Here is a tiny trained network, its code and every weight. The questions are about switching its units off for an input and a class, where a switched-off unit gives its printed mean instead of its output.

import numpy as np


def w(rows, s, z=0):
    codes = np.array(rows[::2]) - 128.0
    scale = np.full(codes.shape[1], s)
    scale[-1] = z or s
    return codes * scale


def f(y):
    return np.maximum(y, 0)


def log_softmax(a):
    a = a - a.max(-1, keepdims=True)
    return a - np.log(np.exp(a).sum(-1, keepdims=True))


def net(x, mask):
    res = np.array(x, float).reshape(1, 4) / 4 @ E
    y = f(res @ A[0][:, :-1].T + A[0][:, -1])
    res = res + np.where(mask, y, B[0][:, -1]) @ B[0][:, :-1]
    return log_softmax(res[-1] @ U[:, :-1].T + U[:, -1])


A, B = {}, {}
E = w([
[21,116,137,139,61,127,213,169,101,109,148],'x0',
[110,195,141,227,180,123,89,137,52,89,191],'x1',
[197,107,133,201,84,134,151,221,171,130,119],'x2',
[155,253,110,80,128,125,189,157,151,145,132],'x3',
],0.0057)
A[0] = w([
[93,121,122,131,122,133,147,144,122,123,129,135],'neuron 1',
[107,117,125,137,124,125,133,131,130,129,129,134],'neuron 2',
[141,90,132,70,108,132,146,128,159,129,117,110],'neuron 3',
[95,126,130,135,117,122,149,140,130,129,123,108],'neuron 4',
[102,143,124,100,140,132,118,105,113,125,130,151],'neuron 5',
[101,142,123,101,136,119,119,102,117,131,127,94],'neuron 6',
[136,92,125,64,108,127,142,126,155,139,117,98],'neuron 7',
[117,158,128,174,143,126,116,130,96,127,136,101],'neuron 8',
[164,140,114,121,142,124,99,115,137,130,131,100],'neuron 9',
[173,137,136,123,140,125,100,108,141,131,125,98],'neuron 10',
[133,152,127,117,126,128,137,136,129,129,127,194],'neuron 11',
[101,4,129,168,143,136,87,107,105,122,123,98],'neuron 12',
[140,186,123,103,125,130,151,141,134,131,128,102],'neuron 13',
[111,154,135,160,132,128,123,128,120,125,138,102],'neuron 14',
[94,136,124,102,141,133,111,97,116,127,130,117],'neuron 15',
[155,126,119,165,117,129,142,175,143,134,121,125],'neuron 16',
[167,128,127,126,156,128,97,114,136,130,121,126],'neuron 17',
[173,116,118,180,109,123,139,184,139,133,131,107],'neuron 18',
[123,71,131,145,135,132,105,116,123,124,124,89],'neuron 19',
[144,218,125,96,134,136,166,141,138,131,126,103],'neuron 20',
[99,124,125,138,115,127,147,134,129,125,135,93],'neuron 21',
[148,124,127,156,118,128,133,151,141,124,127,108],'neuron 22',
[24,125,132,142,94,124,200,163,117,120,139,98],'neuron 23',
[144,118,125,136,122,127,139,144,135,134,117,117],'neuron 24',
[128,118,122,130,130,128,127,126,125,130,138,254],'neuron 25',
[131,106,125,96,119,128,136,134,133,140,117,96],'neuron 26',
[146,94,138,64,107,124,150,123,148,130,115,95],'neuron 27',
[135,118,119,114,121,129,135,133,134,132,125,110],'neuron 28',
[172,134,119,129,145,127,100,111,133,133,128,115],'neuron 29',
[145,120,128,143,119,124,136,136,131,124,131,154],'neuron 30',
[153,122,134,124,142,132,107,120,131,126,129,114],'neuron 31',
[139,194,133,101,130,130,154,138,133,132,120,118],'neuron 32',
[122,164,135,163,140,132,117,129,103,120,141,111],'neuron 33',
[147,122,131,152,120,131,133,149,139,133,132,93],'neuron 34',
[159,116,126,166,114,126,144,161,134,137,126,95],'neuron 35',
[126,103,128,140,124,131,122,125,122,132,128,103],'neuron 36',
[82,142,120,85,146,121,116,82,102,135,131,116],'neuron 37',
[124,128,128,127,124,127,126,128,126,121,129,193],'neuron 38',
[139,180,123,103,133,132,149,141,129,123,126,104],'neuron 39',
[162,137,130,119,144,125,111,118,127,127,127,104],'neuron 40',
[175,142,129,114,151,126,96,116,145,122,134,111],'neuron 41',
[107,173,132,189,144,124,104,126,95,125,141,103],'neuron 42',
[138,102,130,88,109,124,143,126,154,126,120,127],'neuron 43',
[159,136,134,126,142,126,102,117,130,127,117,136],'neuron 44',
[100,138,119,104,142,117,120,93,108,137,127,98],'neuron 45',
[85,147,127,84,144,134,113,82,108,129,136,98],'neuron 46',
[115,180,131,198,139,126,104,124,89,117,142,101],'neuron 47',
],0.012,0.0058)
B[0] = w([
[157,138,120,123,124,141,119,102,103,158,114,172],'neuron 1',
[143,140,119,128,123,124,119,112,117,142,123,153],'neuron 2',
[91,102,72,136,191,137,136,137,139,129,136,204],'neuron 3',
[161,123,112,123,128,132,117,121,94,142,125,159],'neuron 4',
[145,135,176,132,135,138,123,115,157,107,106,178],'neuron 5',
[163,94,157,129,132,138,125,139,145,99,151,154],'neuron 6',
[98,92,68,132,189,148,142,146,143,125,143,200],'neuron 7',
[100,90,81,122,166,134,138,147,144,127,136,177],'neuron 8',
[170,105,105,119,109,138,129,130,85,147,133,161],'neuron 9',
[171,107,105,121,112,146,127,128,75,146,140,166],'neuron 10',
[87,188,147,142,129,118,114,86,153,159,77,192],'neuron 11',
[101,142,110,148,14,61,122,125,179,154,209,254],'neuron 12',
[116,114,119,142,72,95,117,129,146,133,174,181],'neuron 13',
[123,100,88,127,151,131,139,142,131,127,139,158],'neuron 14',
[159,121,168,133,135,137,132,126,155,94,135,169],'neuron 15',
[150,114,189,129,140,140,120,106,156,85,134,190],'neuron 16',
[165,125,116,118,114,148,132,113,77,160,115,180],'neuron 17',
[169,96,194,120,149,150,126,111,165,63,147,200],'neuron 18',
[117,135,115,140,73,98,123,136,133,134,175,176],'neuron 19',
[108,115,110,151,43,81,113,124,162,144,193,213],'neuron 20',
[166,114,108,119,116,134,126,131,95,133,139,150],'neuron 21',
[152,113,159,123,141,137,124,121,149,100,141,159],'neuron 22',
[242,107,95,106,104,165,105,99,23,185,112,246],'neuron 23',
[137,118,146,127,143,138,125,123,136,104,142,153],'neuron 24',
[79,253,170,125,160,132,119,24,185,199,2,246],'neuron 25',
[117,101,93,125,155,134,135,143,131,120,140,159],'neuron 26',
[100,92,71,129,187,140,140,145,142,123,143,195],'neuron 27',
[114,116,118,131,147,129,130,125,125,121,133,144],'neuron 28',
[165,116,113,118,116,142,128,118,74,150,121,172],'neuron 29',
[134,144,155,117,139,136,125,103,155,122,120,166],'neuron 30',
[152,126,113,121,116,137,127,127,101,144,127,154],'neuron 31',
[107,122,122,146,69,90,115,118,153,144,164,193],'neuron 32',
[99,99,83,119,160,137,140,133,149,135,133,177],'neuron 33',
[152,106,152,121,129,140,130,131,141,97,148,149],'neuron 34',
[161,99,170,118,136,143,125,124,150,83,154,170],'neuron 35',
[130,122,119,129,108,114,121,128,132,123,157,145],'neuron 36',
[172,111,190,135,145,146,128,125,161,75,137,191],'neuron 37',
[116,167,137,127,138,130,126,90,149,153,87,189],'neuron 38',
[115,114,116,139,77,100,119,128,148,136,169,175],'neuron 39',
[161,109,109,122,115,136,125,130,96,144,132,154],'neuron 40',
[169,116,106,122,106,149,126,115,68,150,132,176],'neuron 41',
[87,88,65,122,179,137,145,146,155,129,134,198],'neuron 42',
[96,118,89,137,177,138,131,122,139,133,126,190],'neuron 43',
[153,127,121,121,120,142,128,111,92,152,110,170],'neuron 44',
[162,100,165,131,133,138,133,137,147,88,148,162],'neuron 45',
[175,93,180,129,133,149,130,134,162,74,148,182],'neuron 46',
[85,81,57,116,187,141,146,141,159,134,137,206],'neuron 47',
],0.022,0.0062)
U = w([
[51,95,53,128,213,145,178,138,147,140,129,111],'0',
[91,152,130,177,26,25,104,121,154,150,191,116],'1',
[200,133,117,96,105,168,109,111,9,175,102,108],'2',
[167,112,235,130,153,159,132,115,170,33,139,115],'3',
[69,254,175,135,146,113,131,106,133,156,27,251],'4',
[104,142,148,131,120,105,155,180,67,96,134,92],'5',
],0.0083,0.0032)

Each question gives the input, the list of numbers given to net, and the class t.
The units are the neurons (one row each of A and B). Each row of codes is followed by its name. A weight is (code - 128) times the scale printed after its matrix; where a second scale follows, it is the last column's (A, B and U).
mask holds one flag per neuron, in row order. A switched-off neuron (its flag False) gives its mean, the last column of its row in B, instead of its output. The means were averaged over made-up inputs and are rounded, as every weight is.
A unit's drop is (log p(t) with every unit on - log p(t) with that unit switched off) / (log p(t) with every unit on - log p(t) with every unit switched off).
The circuit of an input: a set's keep is (log p(t) with only the set's units on - log p(t) with every unit switched off) / (log p(t) with every unit on - log p(t) with every unit switched off). Starting from the 12 units with the biggest drops (on a tie, the unit counted first), units are removed one at a time, each time the one whose removal leaves the highest keep (on an exact tie, the one counted first), for as long as the keep stays at least 0.8.
units of the circuit, in order: the units of the circuit, biggest drop first
k most important neurons: the k neurons with the biggest drops, biggest first
drop of u: that unit's drop, to one decimal
input [-5,7,7,-6], class 0: units of the circuit, in order : [neuron 47]
input [4,-2,5,1], class 3: units of the circuit, in order : [neuron 18; neuron 16]
input [-1,-2,-2,-4], class 1: 3 most important neurons : [neuron 12; neuron 11; neuron 19]
input [8,8,1,4], class 0: 3 most important neurons : [neuron 47; neuron 42; neuron 8]
input [1,-3,1,2], class 4: 2 most important neurons : [neuron 47; neuron 42]
input [-4,-8,8,4], class 0: 3 most important neurons : [neuron 3; neuron 7; neuron 27]
input [3,7,6,-5], class 0: 2 most important neurons : [neuron 47; neuron 42]
input [0,-6,-6,7], class 1: 3 most important neurons : [neuron 20; neuron 32; neuron 13]
input [5,-3,6,5], class 3: 2 most important neurons : [neuron 12; neuron 18]
input [3,-4,-5,-4], class 3: units of the circuit, in order : [neuron 37; neuron 46]
input [-7,3,1,8], class 1: 2 most important neurons : [neuron 20; neuron 23]
input [3,6,8,3], class 3: 2 most important neurons : [neuron 18; neuron 16]
input [-6,0,3,5], class 2: 2 most important neurons : [neuron 12; neuron 41]
input [8,2,-3,1], class 2: units of the circuit, in order : [neuron 23]
input [-3,-6,-8,8], class 1: 3 most important neurons : [neuron 20; neuron 32; neuron 13]
input [-1,-1,-7,-7], class 1: 2 most important neurons : [neuron 12; neuron 19]
input [7,-6,-8,-5], class 3: 2 most important neurons : [neuron 37; neuron 46]
input [7,7,4,6], class 0: 3 most important neurons : [neuron 47; neuron 42; neuron 12]
input [6,-3,7,4], class 3: 3 most important neurons : [neuron 18; neuron 16; neuron 35]
input [5,7,6,-1], class 0: units of the circuit, in order : [neuron 47]
input [8,-5,4,0], class 2: drop of neuron 23 : 1.4
input [-3,-1,1,-7], class 1: drop of neuron 12 : 0.3
input [1,7,7,3], class 0: drop of neuron 42 : 1.6
input [7,8,1,-5], class 0: drop of neuron 47 : 0.9
